Here is a tiny trained network, its code and every weight. The questions are about switching its units off for an input and a target symbol, where a switched-off unit gives its printed mean instead of its output.

import numpy as np


def w(rows, s, z=0):
    codes = np.array(rows[::2]) - 128.0
    scale = np.full(codes.shape[1], s)
    scale[-1] = z or s
    return codes * scale


def f(y):
    return np.maximum(y, 0)


def softmax(a):
    e = np.exp(a - a.max(-1, keepdims=True))
    return e / e.sum(-1, keepdims=True)


def log_softmax(a):
    a = a - a.max(-1, keepdims=True)
    return a - np.log(np.exp(a).sum(-1, keepdims=True))


def net(x, mask):
    ids = ['αβγδεζηθλμξπστφω'.index(c) for c in x.split()]
    T = len(ids)
    res = E[ids] + P[:T]
    u = 0
    for l in range(2):
        r = res
        for j in range(2):
            rows = slice(2 * j, 2 * j + 2)
            q, k, v = (r @ M[l][rows].T for M in (Q, K, V))
            z = softmax(np.where(np.tri(T) > 0, q @ k.T / 2**0.5, -1e9)) @ v
            o = O[l][rows]
            res = res + np.where(mask[u + j], z, o[:, -1]) @ o[:, :-1]
        u += 2
        y = f(res @ A[l][:, :-1].T + A[l][:, -1])
        res = res + np.where(mask[u : u + 8], y, B[l][:, -1]) @ B[l][:, :-1]
        u += 8
    return log_softmax(res[-1] @ U[:, :-1].T + U[:, -1])


Q, K, V, O, A, B = {}, {}, {}, {}, {}, {}
E = w([
[116,112,94,120,101,190,113,152,110,154],'α',
[131,139,123,108,157,124,174,165,66,108],'β',
[121,111,121,144,158,108,105,201,116,122],'γ',
[109,220,161,154,174,142,252,55,126,110],'δ',
[125,102,151,88,164,146,150,130,124,162],'ε',
[143,123,78,136,86,149,192,178,106,105],'ζ',
[133,80,111,130,160,189,157,145,64,144],'η',
[109,150,57,163,147,178,145,193,127,122],'θ',
[105,95,165,140,180,98,177,102,84,137],'λ',
[71,131,188,177,115,198,136,103,157,133],'μ',
[114,134,137,180,222,80,128,164,113,120],'ξ',
[146,60,167,163,147,97,134,142,70,134],'π',
[141,197,134,102,114,107,143,169,68,65],'σ',
[135,138,94,95,101,95,155,66,46,131],'τ',
[122,180,56,117,62,114,98,128,99,114],'φ',
[102,106,122,165,53,88,130,115,120,106],'ω',
],0.019)
P = w([
[102,112,162,40,153,111,205,183,184,175],'0',
[184,109,147,102,121,116,113,139,144,212],'1',
[133,83,92,104,167,159,190,122,171,90],'2',
[7,139,108,98,134,90,191,224,145,193],'3',
[173,126,154,141,106,133,86,130,113,198],'4',
[122,100,89,143,152,163,166,111,145,66],'5',
[11,153,115,143,112,100,181,213,111,177],'6',
[170,141,159,178,89,149,66,120,79,180],'7',
[120,116,93,181,138,172,161,100,112,43],'8',
[11,167,117,183,95,105,171,205,80,157],'9',
[170,163,166,216,75,158,50,102,47,158],'10',
[120,125,90,227,131,186,143,93,81,23],'11',
[13,178,119,221,88,116,146,216,39,139],'12',
],0.013)
Q[0] = w([
[218,115,121,137,147,129,116,105,152,89],'0.h1',
[40,127,85,137,132,126,164,134,66,157],'0.h1',
[146,123,99,122,142,140,106,103,151,92],'0.h2',
[2,149,93,159,123,87,165,187,70,185],'0.h2',
],0.015)
K[0] = w([
[148,152,132,32,188,139,180,132,206,150],'0.h1',
[97,185,119,231,108,150,110,80,20,72],'0.h1',
[133,136,104,89,157,143,184,163,231,132],'0.h2',
[97,164,93,255,104,128,78,100,14,67],'0.h2',
],0.0095)
V[0] = w([
[149,23,210,156,115,50,169,135,138,108],'0.h1',
[127,103,161,196,82,114,80,106,127,69],'0.h1',
[69,208,134,39,25,158,85,115,189,71],'0.h2',
[90,254,250,187,167,191,117,180,177,80],'0.h2',
],0.0065)
O[0] = w([
[74,115,99,199,157,37,90,47,65,102,143],'0.h1',
[9,131,115,52,176,103,125,72,175,147,104],'0.h1',
[71,168,187,56,119,167,117,124,155,71,3],'0.h2',
[206,109,137,61,118,90,207,143,254,148,105],'0.h2',
],0.0074,0.0063)
A[0] = w([
[221,172,136,53,79,115,123,88,111,254,63],'0.n1',
[95,118,251,127,215,96,146,223,174,126,90],'0.n2',
[120,135,190,133,172,86,172,193,64,54,125],'0.n3',
[156,28,183,207,143,168,63,75,138,126,155],'0.n4',
[190,166,14,10,44,185,88,145,73,90,202],'0.n5',
[85,32,15,118,155,160,176,174,112,3,88],'0.n6',
[184,159,140,112,17,40,6,131,103,164,22],'0.n7',
[139,33,92,172,57,214,132,76,140,110,255],'0.n8',
],0.0065,0.0025)
B[0] = w([
[117,171,157,144,139,172,1,137,92,87,158],'0.n1',
[192,147,120,57,112,212,96,107,158,127,199],'0.n2',
[130,143,69,127,160,140,149,155,122,103,247],'0.n3',
[156,72,131,172,116,167,80,111,151,97,207],'0.n4',
[116,83,39,151,146,174,129,101,128,112,213],'0.n5',
[159,151,163,69,153,94,173,42,119,65,255],'0.n6',
[130,197,212,34,71,119,65,192,122,17,179],'0.n7',
[132,112,172,101,69,140,219,195,204,99,216],'0.n8',
],0.0089,0.0066)
Q[1] = w([
[131,65,111,124,189,162,134,54,134,38],'1.h1',
[196,150,127,140,104,148,119,202,51,142],'1.h1',
[152,64,110,148,154,156,141,1,192,12],'1.h2',
[112,126,110,99,170,176,130,126,98,36],'1.h2',
],0.0066)
K[1] = w([
[51,144,220,170,127,70,103,58,210,117],'1.h1',
[176,186,79,127,185,216,89,78,73,149],'1.h1',
[56,201,255,190,70,122,202,60,180,173],'1.h2',
[120,205,117,159,22,131,160,89,107,82],'1.h2',
],0.006)
V[1] = w([
[68,99,112,106,88,146,138,130,134,93],'1.h1',
[161,88,107,122,229,236,63,71,96,158],'1.h1',
[160,60,72,41,111,101,126,124,48,96],'1.h2',
[187,255,115,143,191,72,152,72,81,90],'1.h2',
],0.0059)
O[1] = w([
[188,53,59,131,148,70,116,136,187,153,143],'1.h1',
[110,174,163,149,147,206,210,77,146,254,136],'1.h1',
[93,219,189,105,12,119,109,91,44,92,254],'1.h2',
[179,187,86,62,140,89,156,166,17,250,216],'1.h2',
],0.0074,0.0053)
A[1] = w([
[108,140,126,117,121,195,85,66,85,130,102],'1.n1',
[118,159,139,164,76,136,58,186,185,157,225],'1.n2',
[110,145,87,177,176,134,168,210,140,174,193],'1.n3',
[90,152,134,46,85,105,203,90,152,100,6],'1.n4',
[83,154,97,54,188,134,145,151,119,100,155],'1.n5',
[63,171,141,84,95,48,1,110,124,100,45],'1.n6',
[168,90,222,73,106,119,92,10,119,150,141],'1.n7',
[156,140,115,210,177,120,89,50,112,151,132],'1.n8',
],0.0091,0.0022)
B[1] = w([
[107,163,78,142,182,160,109,187,192,124,230],'1.n1',
[133,112,112,91,163,27,156,133,192,159,194],'1.n2',
[158,109,78,97,103,144,118,123,99,133,252],'1.n3',
[157,105,154,126,174,115,16,129,148,177,242],'1.n4',
[134,109,163,167,86,102,117,129,173,141,254],'1.n5',
[181,110,177,143,157,171,193,121,144,154,251],'1.n6',
[18,11,78,25,132,129,168,126,80,102,169],'1.n7',
[115,117,158,99,78,121,90,23,139,102,212],'1.n8',
],0.011,0.0075)
U = w([
[112,138,104,131,151,130,45,156,168,148,130],'α',
[110,168,103,191,157,130,91,166,70,111,252],'β',
[143,115,193,195,243,80,124,168,105,168,225],'γ',
[127,195,137,83,94,130,198,55,137,110,220],'δ',
[89,113,102,56,192,88,87,117,131,169,110],'ε',
[137,138,134,154,2,150,208,135,111,92,122],'ζ',
[165,83,130,171,91,207,104,138,125,155,31],'η',
[165,108,52,121,144,97,204,125,132,182,106],'θ',
[74,95,107,141,116,90,147,89,98,159,164],'λ',
[125,100,92,160,152,142,171,102,176,142,92],'μ',
[183,142,160,100,69,126,44,100,134,164,64],'ξ',
[135,104,121,110,98,89,88,171,96,67,202],'π',
[174,165,171,109,115,133,145,150,91,91,29],'σ',
[133,112,142,85,171,183,141,140,99,112,45],'τ',
[175,164,141,105,141,146,150,121,163,135,28],'φ',
[120,132,157,61,98,102,183,127,134,124,162],'ω',
],0.0096,0.0034)

Each question gives the input, a string of symbols that net reads in full, and the target symbol t.
The units are the heads (2 rows each of Q, K, V and O) and the neurons (one row each of A and B). Each row of codes is followed by its name. A weight is (code - 128) times the scale printed after its matrix; where a second scale follows, it is the last column's (O, A, B and U).
mask holds one flag per unit, layer by layer, with each layer's heads first. A switched-off unit (its flag False) gives its mean, the last column of its rows in O or B, instead of its output. The means were averaged over made-up inputs and are rounded, as every weight is.
A unit's drop is (log p(t) with every unit on - log p(t) with that unit switched off) / (log p(t) with every unit on - log p(t) with every unit switched off).
The circuit of an input: a set's keep is (log p(t) with only the set's units on - log p(t) with every unit switched off) / (log p(t) with every unit on - log p(t) with every unit switched off). Starting from the 12 units with the biggest drops (on a tie, the unit counted first), units are removed one at a time, each time the one whose removal leaves the highest keep (on an exact tie, the one counted first), for as long as the keep stays at least 0.8.
units of the circuit, in order: the units of the circuit, biggest drop first
k most important neurons: the k neurons with the biggest drops, biggest first
k most important neurons of layer l: the k neurons of layer l with the biggest drops, biggest first
input σ π ζ ω φ μ, target μ: units of the circuit, in order -> (1.h2; 0.n8)
input τ ξ μ ξ, target θ: units of the circuit, in order -> (0.h2; 1.n3)
input δ ξ ξ, target θ: units of the circuit, in order -> (1.h2; 1.n3)
input ξ μ ω λ ω λ ξ π ξ ζ ξ τ α, target β: units of the circuit, in order -> (0.h2; 1.n1)
input ξ δ ω ξ π λ β π, target π: units of the circuit, in order -> (0.n7; 1.n7)
input π τ ξ φ ε η, target τ: units of the circuit, in order -> (0.n6; 1.n7; 1.n2; 1.n8)
input σ τ β δ δ λ τ ω β τ τ, target τ: units of the circuit, in order -> (0.n7; 1.n6; 1.n7; 0.n1)
input π φ ξ μ, target α: units of the circuit, in order -> (0.h2; 1.n1; 0.n2; 1.n4)
input β ω η ξ ζ φ ξ ω φ, target π: 2 most important neurons of layer 1 -> (1.n1; 1.n4)
input α η η π, target λ: 2 most important neurons of layer 0 -> (0.n8; 0.n7)
input η η π τ α ζ ω σ ξ η ξ δ μ, target θ: units of the circuit, in order -> (0.h2; 1.n2; 0.n6)
input φ α ξ ω, target γ: most important neuron of layer 1 -> (1.n6)
input π ζ φ ξ η τ, target ε: units of the circuit, in order -> (1.n4; 0.n6; 1.n7)
input γ τ σ ξ, target β: 2 most important neurons of layer 0 -> (0.n8; 0.n3)
input ω η ω δ φ ω τ, target γ: 2 most important neurons of layer 1 -> (1.n6; 1.n4)
input ξ ξ τ ε β η τ τ φ γ, target α: 4 most important neurons of layer 1 -> (1.n1; 1.n4; 1.n5; 1.n8)
input ω θ ω μ ξ τ δ τ τ, target θ: units of the circuit, in order -> (1.h2)
input ξ η β ξ τ ξ τ ζ, target ζ: units of the circuit, in order -> (0.n8; 1.n4)
input η ξ τ γ φ λ τ α ξ ξ φ π τ, target α: 2 most important neurons of layer 1 -> (1.n4; 1.n1)
input θ ξ τ, target ε: units of the circuit, in order -> (1.n4; 1.n7; 0.n6)
input θ φ ξ ξ β ξ, target δ: 3 most important neurons of layer 0 -> (0.n2; 0.n8; 0.n6)
input ξ δ β λ γ η λ δ τ ξ π θ, target θ: units of the circuit, in order -> (1.h2)
input μ τ ξ ξ φ, target φ: 2 most important neurons of layer 1 -> (1.n6; 1.n2)
input ξ η π, target ζ: 3 most important neurons -> (0.n8; 1.n4; 0.n4)
input ξ α λ γ α ξ ζ β ξ τ η ω, target π: 2 most important neurons -> (0.n8; 1.n4)
input λ ξ η ζ ω, target ω: 3 most important neurons of layer 1 -> (1.n2; 1.n7; 1.n6)
input σ α η ξ τ δ ξ ω δ, target θ: most important neuron -> (0.n4)
input σ τ ξ τ ξ φ ξ ξ β ω φ, target φ: 2 most important neurons -> (1.n6; 0.n7)
input ξ γ γ ω τ η τ μ, target μ: 2 most important neurons -> (0.n4; 1.n2)
